[[ 12.3 -43.1 -47.6  43.3 -36.5]
 [ 47.2  31.4  40.4  32.4 -49.0]] | 32.4

[[ 43.1 -20.1 -34.0   6.9 -39.6 -10.0]
 [ -8.2 -22.2  -6.2 -50.9 -30.0   1.3]
 [ 14.2  37.1  24.5  22.9 -18.3   1.7]] | -18.3

[[ 10.1  12.4  -3.9  48.2]
 [ -6.8  -4.4   2.1 -40.8]
 [  0.0  16.0  -2.9 -31.3]] | -2.9

[[-12.0 -41.7 -26.0 -50.6 -40.2]
 [ 20.9 -36.6  -4.9 -16.0  11.9]
 [  8.6  14.9  12.6  27.0  15.9]] | 27.0

[  8.0  -4.3 -11.3   3.8 -24.5 -57.2   5.9] | -57.2

[-0.1 -6.1 -4.3 44.1] | -4.3
---
371  322  299  518  448
407  439  428  535  272
507  784  595  425  117
: 272

5  4  7  5  4  3  5
5  4  4  5  4  4  2
6  4  6  4  4  4  4
: 2

539  467  927  301
725  463  802  360
767  459  209  311
: 360

8017  7767  6948  6596  8587  7528
6141  5534  6538  3383  8784  7438
4647  3300  5818  2415  8879  6857
: 7438

 -4   -2   -1   -6  -15
  6   12  -13   26  -44
 -2   -5   -4   -6  -16
: -44

168  112   23   80   20   36  147
130  190   80  126  197  148  197
139   42  123  142  107   22  125
: 197
---
[[-16.8  43.8   0.0   3.4]
 [ 19.4  -2.4   0.0  -4.2]
 [ -3.8  38.9 -26.1  -5.8]] ⇒ 43.8, -26.1

[ 16.1 -46.4 -23.8   3.8 -50.8 -11.5] ⇒ 16.1, -50.8

[ -5.9 -41.0  52.7  24.2  -7.2  23.6 -32.9] ⇒ 52.7, -41.0

[[  8.6 -11.0   9.6 -10.4  -3.2]
 [  8.6  56.6   9.6 -10.4 -38.3]] ⇒ 56.6, -38.3

[[-39.5 -22.9  16.7 -12.6  16.7]
 [ 43.6  38.0   5.4  23.5   5.4]] ⇒ 43.6, -39.5

[ 38.3 -59.0   1.7 -10.5  44.0] ⇒ 44.0, -59.0

[-23.5 -44.1  19.3  -6.0] ⇒ 19.3, -44.1

[[-34.3   7.5   2.9  -3.3  -6.0]
 [ 24.5 -45.5   0.6  -6.6  32.1]] ⇒ 32.1, -45.5
---
[-33.7  58.7  -5.9 -20.3  15.4 -22.1  44.6] -> -22.1
[ 36.4  -9.3  14.3 -56.7  25.8  -8.5] -> 25.8
[-20.8 -12.6 -46.6  20.4  -3.4] -> 20.4
[ 59.5  35.6  -0.6  -1.8   7.4 -35.9] -> 7.4
[ 23.5 -44.4  -5.9 -25.8  -2.9   1.0 -26.8] -> 1.0
[ 16.4 -33.4  25.2 -43.0] -> 25.2
---
[[ -0.7  12.0  -9.5  -3.6   2.9  -5.4]
 [-10.9 -16.3 -42.8  20.6 -28.6   5.2]
 [ -0.8   1.6  11.2  -5.0   3.0  -0.4]] yields -0.8

[[-11.0  13.5 -52.2  16.2 -42.6]
 [  7.7 -17.4 -18.7  -9.9 -15.5]
 [ -4.6 -29.4   2.9  -3.9   0.6]] yields -4.6

[[ -7.5   2.6  -9.5   2.3  15.4]
 [ 33.3  44.6 -26.3 -54.6 -53.4]
 [-15.5  -9.7   1.2  16.8  24.2]] yields -15.5

[[-43.0  19.1  21.6 -19.0]
 [ 32.6 -13.8 -18.6  11.8]
 [  0.6   1.6   4.9   3.9]] yields 0.6

[[ 44.5 -38.9  -1.3 -29.4  58.4]
 [ -8.8   6.7  23.2  21.1 -20.1]
 [ 14.2 -26.1  35.7 -24.2  26.4]] yields 14.2

[[ 14.2 -41.3  11.3 -41.5  15.7 -24.3]
 [ -7.0   1.0  42.7 -32.3  33.5 -15.6]
 [-15.8   7.8  34.7 -11.6  17.5   5.6]] yields -15.8

[[-11.3   9.1   4.8  30.1  -4.6 -12.1]
 [ 15.5 -12.1  53.0  -4.5  23.2 -20.4]
 [-17.6  16.6   8.1  36.1  -0.7 -18.8]] yields -17.6

[[ 38.1  42.4   0.8  -6.7  17.7  50.0]
 [ 18.4  54.7  24.9   8.2 -22.1  44.5]
 [ 29.2 -25.8  31.3 -16.0 -49.0  -6.2]] yields 29.2

[[-11.7 -16.0 -44.3  49.4]
 [-19.9 -21.8 -55.8  38.0]
 [ 23.8 -28.2  -6.4 -50.9]] yields 23.8

[[-26.7  19.9  -8.5  18.4  -4.3   5.3]
 [ 11.9  10.6  26.2 -21.8  28.9  11.3]
 [ -9.3  48.6 -16.2   6.6   9.9  28.9]] yields -9.3
---
[80  6 14 96 46] Answer: 96, 80

[[105  54 119  77 198]
 [188 158  76 205  64]] Answer: 205, 198

[150 123 175 217   3] Answer: 217, 175

[1265 8391 1473 3530 1389 3009] Answer: 8391, 3530

[[37  1 80 28]
 [53 18  6 29]] Answer: 80, 53

[4 3 1 7] Answer: 7, 4

[252 138 205 154  48 210] Answer: 252, 210

[[166  38 101  63  53  88 200]
 [ 87 129 117  82 145 104 104]] Answer: 200, 166

[[175 167  40 114 191 231 114]
 [174 168 206 205  67  42 126]
 [140 105  91  65 227 206 195]] Answer: 231, 227

[[4891 9748 6577 5376 4845]
 [8422 5396 8147 2890 9781]] Answer: 9781, 9748
